Below are the code and all the weights of a small trained network. Each question names an input and a class and asks about switching units off, where a switched-off unit gives its printed mean instead of its output.

import numpy as np


def w(rows, s, z=0):
    codes = np.array(rows[::2]) - 128.0
    scale = np.full(codes.shape[1], s)
    scale[-1] = z or s
    return codes * scale


def norm(h):
    return h / np.sqrt((h * h).mean(-1, keepdims=True) + 1e-5)


def f(y):
    return y / 2 * (1 + np.tanh(0.7978845608 * (y + 0.044715 * y**3)))


def log_softmax(a):
    a = a - a.max(-1, keepdims=True)
    return a - np.log(np.exp(a).sum(-1, keepdims=True))


def net(x, mask):
    res = np.array(x, float).reshape(1, 8) / 4 @ E
    u = 0
    for l in range(2):
        y = f(norm(res) @ A[l][:, :-1].T + A[l][:, -1])
        res = res + np.where(mask[u : u + 3], y, B[l][:, -1]) @ B[l][:, :-1]
        u += 3
    return log_softmax(norm(res)[-1] @ U[:, :-1].T + U[:, -1])


A, B = {}, {}
E = w([
[148,125,122,172,153,111,41,89,240],'x0',
[171,66,189,55,99,2,98,32,121],'x1',
[111,83,137,65,59,69,245,164,30],'x2',
[126,142,57,121,111,132,135,220,67],'x3',
[119,170,105,104,99,137,161,194,76],'x4',
[119,59,146,58,101,95,139,160,75],'x5',
[125,152,172,115,173,154,102,9,183],'x6',
[157,115,112,115,112,86,130,107,141],'x7',
],0.0075)
A[0] = w([
[119,126,102,123,156,134,103,100,103,5],'0.n0',
[139,101,168,89,140,70,86,8,204,88],'0.n1',
[126,177,110,200,160,214,63,101,231,15],'0.n2',
],0.017,0.0033)
B[0] = w([
[135,110,127,180,135,41,144,182,159,127],'0.n0',
[119,11,189,137,3,19,59,16,136,231],'0.n1',
[130,226,74,137,255,227,165,237,179,253],'0.n2',
],0.0089,0.02)
A[1] = w([
[134,188,108,160,196,200,91,171,221,122],'1.n0',
[144,107,90,196,222,150,87,168,170,7],'1.n1',
[119,83,109,103,70,145,176,254,42,91],'1.n2',
],0.017,0.002)
B[1] = w([
[191,69,101,69,227,214,159,92,251,252],'1.n0',
[172,246,164,254,13,187,127,166,145,207],'1.n1',
[93,160,112,100,155,119,164,155,31,233],'1.n2',
],0.0096,0.021)
U = w([
[181,139,117,154,166,199,132,158,255,40],'0',
[138,43,174,125,65,31,70,63,171,255],'1',
[107,131,113,84,125,94,186,182,22,85],'2',
],0.01,0.001)

Each question gives the input, the list of numbers given to net, and the class t.
The units are the neurons (one row each of A and B). Each row of codes is followed by its name. A weight is (code - 128) times the scale printed after its matrix; where a second scale follows, it is the last column's (A, B and U).
mask holds one flag per neuron, layer by layer. A switched-off neuron (its flag False) gives its mean, the last column of its row in B, instead of its output. The means were averaged over made-up inputs and are rounded, as every weight is.
A unit's drop is (log p(t) with every unit on - log p(t) with that unit switched off) / (log p(t) with every unit on - log p(t) with every unit switched off).
The circuit of an input: a set's keep is (log p(t) with only the set's units on - log p(t) with every unit switched off) / (log p(t) with every unit on - log p(t) with every unit switched off). Starting from all 6 units, units are removed one at a time, each time the one whose removal leaves the highest keep (on an exact tie, the one counted first), for as long as the keep stays at least 0.8.
units of the circuit, in order: the units of the circuit, biggest drop first
k most important neurons: the k neurons with the biggest drops, biggest first
drop when u is switched off: that unit's drop, to one decimal
input [5,3,-2,2,2,1,-7,-6], class 2: units of the circuit, in order => 0.n2, 0.n1, 1.n0
input [2,8,-7,6,7,-1,5,7], class 1: units of the circuit, in order => 0.n1
input [0,-2,4,-5,2,-2,-3,-2], class 2: 2 most important neurons => 0.n2, 0.n1
input [-5,7,6,0,-6,-8,-7,-3], class 2: 2 most important neurons => 0.n1, 0.n2
input [-6,-5,-2,-6,6,-4,-6,0], class 2: 2 most important neurons => 0.n2, 1.n2
input [-6,-3,-8,3,0,5,-4,8], class 2: units of the circuit, in order => 0.n2, 0.n1, 1.n2
input [6,4,8,8,6,2,2,-4], class 2: 2 most important neurons => 0.n1, 0.n2
input [-8,3,-4,-5,-6,-6,-1,-4], class 1: 2 most important neurons => 0.n1, 1.n0
input [-8,-7,7,5,0,-8,1,3], class 2: drop when 0.n2 is switched off => 0.7
input [-4,5,-5,-5,-5,-5,6,5], class 1: drop when 0.n1 is switched off => 1.4
input [-4,-1,7,-2,8,-8,-5,5], class 2: drop when 0.n2 is switched off => 0.2
